Here is a tiny trained network, its code and every weight. The questions are about switching its units off for an input and a class, where a switched-off unit gives its printed mean instead of its output.

import numpy as np


def w(rows, s, z=0):
    codes = np.array(rows[::2]) - 128.0
    scale = np.full(codes.shape[1], s)
    scale[-1] = z or s
    return codes * scale


def f(y):
    return y / 2 * (1 + np.tanh(0.7978845608 * (y + 0.044715 * y**3)))


def log_softmax(a):
    a = a - a.max(-1, keepdims=True)
    return a - np.log(np.exp(a).sum(-1, keepdims=True))


def net(x, mask):
    res = np.array(x, float).reshape(1, 3) / 4 @ E
    y = f(res @ A[0][:, :-1].T + A[0][:, -1])
    res = res + np.where(mask, y, B[0][:, -1]) @ B[0][:, :-1]
    return log_softmax(res[-1] @ U[:, :-1].T + U[:, -1])


A, B = {}, {}
E = w([
[190,62,247,71],'x0',
[252,105,89,219],'x1',
[157,102,10,29],'x2',
],0.011)
A[0] = w([
[102,229,58,153,64],'neuron 0',
[88,118,95,161,68],'neuron 1',
[35,159,137,95,133],'neuron 2',
[154,181,60,66,86],'neuron 3',
[117,171,176,186,67],'neuron 4',
[8,108,151,86,139],'neuron 5',
[63,189,148,96,117],'neuron 6',
[99,240,81,170,92],'neuron 7',
[138,153,184,145,2],'neuron 8',
[193,101,204,82,48],'neuron 9',
[144,135,144,113,48],'neuron 10',
[246,141,86,230,147],'neuron 11',
[64,143,200,205,84],'neuron 12',
[141,167,128,121,79],'neuron 13',
[50,109,149,92,105],'neuron 14',
[169,43,84,50,64],'neuron 15',
[90,116,207,203,34],'neuron 16',
[78,131,158,102,99],'neuron 17',
[163,85,208,81,60],'neuron 18',
[191,65,215,57,61],'neuron 19',
[85,128,79,178,120],'neuron 20',
[198,109,99,145,43],'neuron 21',
[34,165,136,31,75],'neuron 22',
[187,141,124,151,61],'neuron 23',
[204,82,91,222,151],'neuron 24',
[90,115,171,193,29],'neuron 25',
[141,91,175,101,51],'neuron 26',
[147,124,79,65,2],'neuron 27',
[72,178,85,163,91],'neuron 28',
[127,70,68,96,63],'neuron 29',
[69,184,63,193,52],'neuron 30',
[132,140,155,188,122],'neuron 31',
],0.014,0.0032)
B[0] = w([
[115,91,180,177,223],'neuron 0',
[132,102,181,164,161],'neuron 1',
[164,126,114,22,225],'neuron 2',
[55,170,115,182,192],'neuron 3',
[73,192,75,163,191],'neuron 4',
[186,144,100,55,243],'neuron 5',
[150,138,96,69,208],'neuron 6',
[153,55,174,185,224],'neuron 7',
[108,126,109,176,161],'neuron 8',
[149,78,178,176,213],'neuron 9',
[132,123,146,132,130],'neuron 10',
[204,146,87,40,246],'neuron 11',
[68,184,92,134,229],'neuron 12',
[120,118,126,127,125],'neuron 13',
[152,100,87,68,202],'neuron 14',
[8,189,99,230,207],'neuron 15',
[70,174,89,186,215],'neuron 16',
[150,120,107,112,180],'neuron 17',
[145,75,166,153,215],'neuron 18',
[145,79,201,156,243],'neuron 19',
[149,54,177,143,189],'neuron 20',
[155,153,110,90,170],'neuron 21',
[164,125,81,106,252],'neuron 22',
[176,136,111,98,159],'neuron 23',
[188,130,74,46,222],'neuron 24',
[90,170,98,166,184],'neuron 25',
[151,103,156,149,174],'neuron 26',
[74,174,93,150,176],'neuron 27',
[136,53,180,154,207],'neuron 28',
[70,186,123,157,175],'neuron 29',
[142,62,166,179,229],'neuron 30',
[90,172,84,119,177],'neuron 31',
],0.011,0.015)
U = w([
[190,122,62,10,185],'0',
[138,35,198,175,161],'1',
[29,192,52,175,6],'2',
],0.012,0.0012)

Each question gives the input, the list of numbers given to net, and the class t.
The units are the neurons (one row each of A and B). Each row of codes is followed by its name. A weight is (code - 128) times the scale printed after its matrix; where a second scale follows, it is the last column's (A, B and U).
mask holds one flag per neuron, in row order. A switched-off neuron (its flag False) gives its mean, the last column of its row in B, instead of its output. The means were averaged over made-up inputs and are rounded, as every weight is.
A unit's drop is (log p(t) with every unit on - log p(t) with that unit switched off) / (log p(t) with every unit on - log p(t) with every unit switched off).
most important unit: the unit with the biggest drop
top k neurons: the k neurons with the biggest drops, biggest first
drop when u is switched off: that unit's drop, to one decimal
input [3,-2,1], class 1: most important unit -> neuron 11
input [-2,-6,8], class 2: top 2 neurons -> (neuron 15; neuron 3)
input [-5,7,-8], class 2: top 2 neurons -> (neuron 16; neuron 4)
input [4,4,-4], class 0: top 3 neurons -> (neuron 11; neuron 24; neuron 15)
input [6,-2,6], class 1: top 2 neurons -> (neuron 19; neuron 9)
input [-3,-6,-6], class 0: top 4 neurons -> (neuron 2; neuron 5; neuron 15; neuron 6)
input [6,7,-5], class 0: top 2 neurons -> (neuron 11; neuron 24)
input [7,8,-2], class 0: top 2 neurons -> (neuron 11; neuron 24)
input [-5,-5,6], class 2: top 2 neurons -> (neuron 3; neuron 11)
input [-3,-1,3], class 1: drop when neuron 16 is switched off -> 0.2
input [5,-6,-8], class 2: drop when neuron 22 is switched off -> 0.0
input [0,4,5], class 2: drop when neuron 3 is switched off -> 0.1
